Questions about the matrix below.
1) Which number is the first entry in reading order?
2) Which number is the entry directly above 150?
3) Which number is the last entry, reading row by row?
4) Which number is the fourth entry from the end, reading row by row?
5) Which number is the top-right entry?
[[125 129 126 125 138 123 129 138]
 [135 130 132 133 119 139 130 120]
 [139 120 120 119 128 126 142 126]
 [147 116 116 117 122 128 148 120]
 [121 131 127 126 141 122 127 141]
 [131 136 138 140 117 144 123 120]
 [148 122 125 127 112 140 141 112]
 [139 125 126 127 121 134 136 121]
 [127 133 132 132 130 132 126 130]
 [128 128 125 124 135 124 132 134]
 [150 116 118 119 118 131 148 116]
 [124 133 131 130 134 129 126 134]
 [142 130 134 136 109 147 132 110]]
1) 125
2) 128
3) 110
4) 109
5) 138

W = [138 154 111 155 123 154 119]
The entry just left of 111 -> 154
The median entry: 138

a =
[[140 141 133 140]
 [117 136 120 140]
 [109 149 106 154]
 [138 104 154 103]]
The 4th entry from the end, reading row by row: 138
What is the entry directly below 149?
Answer: 104
What is the fifth entry in reading order?
Answer: 117
The entry directly below 141 is 136
The first entry in reading order -> 140
What is the second entry, reading row by row?
Answer: 141
What is the last entry, reading row by row?
Answer: 103

Questions about the matrix below.
1) Give the entry just left of the smallest entry.
2) Give the entry just right of 117.
((126, 127, 103, 112, 124, 125, 123, 132, 131, 139), (126, 129, 122, 129, 120, 134, 120, 126, 134, 123), (126, 131, 137, 137, 117, 134, 121, 121, 132, 116), (126, 134, 144, 142, 119, 140, 120, 120, 133, 111))
1) 127
2) 134

x =
[[129 126 124 137 122 130 137 127 124 131 125]
 [124 125 126 120 134 137 119 138 127 137 126]
 [121 120 121 125 128 141 124 140 122 141 120]
 [123 119 118 141 116 137 139 131 118 137 118]
 [132 126 123 153 112 124 152 116 122 125 124]
 [129 130 130 121 136 132 122 134 131 131 130]
 [128 132 134 109 146 133 110 139 135 132 133]
 [128 127 128 127 131 132 127 132 128 132 128]
 [143 139 137 147 124 110 149 107 133 111 138]
 [118 116 115 131 121 144 129 141 117 145 115]
 [114 117 118 113 134 150 111 152 122 150 117]]
The entry in the top-right corner is 125
Read off the entry directly above the smallest entry.
Answer: 132
The third entry on the diagonal from the top-right corner: 122
The entry in the top-left corner -> 129
The smallest entry in the last column: 115
The entry just left of the centre entry is 136
The first entry of the largest entry's row -> 132
Read off the entry directly above the largest entry.
Answer: 141
Read off the last entry of the smallest entry's row.
Answer: 138
Read off the 2nd entry, reading row by row.
Answer: 126
The largest entry in the first column -> 143
The entry directly above the centre entry is 124
Read off the smallest entry in the first column.
Answer: 114
Read off the third entry, reading row by row.
Answer: 124
The 5th entry in reading order: 122
Read off the top entry of the column that holds the smallest entry.
Answer: 127
Read off the minimum.
Answer: 107
Read off the fourth-last entry, reading row by row.
Answer: 152
The entry in the bottom-right corner -> 117
The 4th entry in reading order: 137
The entry just left of the largest entry: 123
Read off the entry directly below the largest entry.
Answer: 121
Read off the 3rd-last entry, reading row by row.
Answer: 122
The entry directly below the centre entry -> 133
Read off the smallest entry in the last row.
Answer: 111
The entry just left of the smallest entry: 149
Read off the second entry on the diagonal from the top-right corner.
Answer: 137
The entry just right of the largest entry is 112
The entry directly below the smallest entry: 141
The second smallest entry: 109

Questions about the table below.
1) Give the largest entry in the first row.
2) Give the top entry of the column that holds the smallest entry.
3) Give the last entry of the smallest entry's row.
4) Give the largest entry in the first column.
5) Give the bottom-left entry.
6) Give the first entry of the smallest entry's row.
7) Give the top-right entry.
8) Give the third entry on the diagonal from the top-right corner.
[[140 142 114 133]
 [137 157  99 124]
 [120 117 140 123]
 [135 117 141 136]
 [129 138 119 125]
 [114 123 133 115]
 [114 121 135 116]
 [126 115 142 128]
 [120 133 123 117]
 [124 141 115 119]
 [138 149 108 129]]
1) 142
2) 114
3) 124
4) 140
5) 138
6) 137
7) 133
8) 117

Questions about the array below.
1) Read off the smallest entry in the last row.
2) Read off the largest entry in the first row.
3) Read off the entry in the bottom-left corner.
4) Read off the 5th entry, reading row by row.
5) Read off the entry in the top-left corner.
6) Read off the 2nd entry on the diagonal from the top-right corner.
[[122 116 140 129 139 134 130 144 128 116]
 [124 124 124 131 122 118 132 121 138 119]
 [134 120 130 130 122 123 131 135 135 143]
 [134 141 118 122 124 125 125 127 114 127]
 [124 120 133 129 145 132 131 149 118 123]
 [128 121 138 125 131 130 135 140 123 128]
 [120 125 117 126 128 128 123 129 126 121]
 [131 138 122 122 127 135 116 116 134 132]
 [133 125 148 141 128 133 133 123 137 133]
 [123 123 128 135 110 121 127 125 131 121]
 [142 131 120 122 117 132 120 119 135 129]
 [129 119 134 127 142 131 131 150 128 117]
 [133 135 127 133 132 127 130 127 118 122]
 [123 137 118 121 130 118 120 128 125 122]
 [128 118 133 118 123 114 127 135 134 150]
 [131 136 127 144 131 134 121 134 127 117]]
1) 117
2) 144
3) 131
4) 139
5) 122
6) 138

data = [127, 130, 131, 123, 133, 132, 99]
The entry just right of the centre entry: 133
The median entry -> 130

Questions about the array below.
1) Report the top entry of the column that holds the smallest entry.
2) Report the entry just right of the largest entry.
3) Report the last entry, reading row by row.
4) Report the entry in the bottom-left corner.
5) Report the entry directly above 126.
6) Report the second-last entry, reading row by row.
7) Report the third entry in reading order.
8) Report the entry just right of 135.
[[125, 130, 122, 144, 131, 137, 145, 128, 140, 123, 122, 123, 152, 130, 124, 125],
 [137, 124, 127, 113, 126, 119, 110, 128, 121, 135, 140, 137, 108, 124, 133, 133]]
1) 152
2) 130
3) 133
4) 137
5) 131
6) 133
7) 122
8) 140

A =
[[123 122 138 130 133 135 136 137 125 138]
 [130 127 112 132 128 136 134 133 124 124]
 [143 122 116 126 125 139 106 137 141 111]
 [124 126 128 126 130 133 128 124 127 128]]
Counting starts at 1.
Give the top-left entry.
123
The entry just left of the smallest entry -> 139
The entry in row 1 and column 2 -> 122
The entry in row 1 and column 3: 138
The entry at row 3, column 1 -> 143
The entry in the top-right corner -> 138
The entry at row 2, column 2 is 127
The entry in the bottom-right corner is 128
The bottom entry of the column that holds the largest entry is 124
Give the entry just right of the largest entry.
122
The entry just right of 132 is 128
The entry directly below 123 is 130
The entry directly above the smallest entry: 134
The entry just right of the smallest entry -> 137

[153 119 117 132]
The third entry from the right -> 119
Find the 3rd entry from the left.
Answer: 117
Find the fourth entry.
Answer: 132

X =
array([[131, 116, 126, 116, 133],
       [126, 130, 133, 155, 122],
       [116, 116, 130, 120, 142]])
Indices start at 1.
The entry directly above the largest entry: 116
The entry in the bottom-right corner is 142
The bottom-left entry is 116
The top-left entry is 131
Which number is the entry at row 1, column 2? 116
Which number is the entry in row 2 and column 1? 126

Questions about the array below.
1) Find the maximum.
2) Find the entry in the top-left corner.
3) Find the bottom-left entry.
4) Find the entry in the bottom-right corner.
5) Find the largest entry in the last column.
6) Find the second entry on the diagonal from the top-right corner.
7) Find the largest entry in the first column.
8) Find the entry directly above the largest entry.
[[111 122 147 118 119 141 131 124 137 139 138 133 120 121]
 [120 142 117 129 131 116 113 126 107 126 119 123 131 139]
 [113 117 130 119 128 122 112 151 128 126 129 119 123 118]
 [122 125 128 145 126 145 153 124 119 127 130 118 135 129]
 [121 137 130 118 120 126 106 108 133 133 125 141 124 133]
 [119 138 121 125 123 123 138 134 104 135 130 108 128 132]
 [140 148 130 123 132 118 125 132 131 109 145 138 129 123]
 [124 116 143 123 135 136 140 141 129 116 128 147 141 125]
 [152 141 112 130 128 118 129 119 127 130 120 115 123 135]
 [111 128 120 122 128 119 111 125 122 134 140 110 118 129]
 [138 120 132 130 114 132 111 140 143 126 122 125 135 111]]
1) 153
2) 111
3) 138
4) 111
5) 139
6) 131
7) 152
8) 112
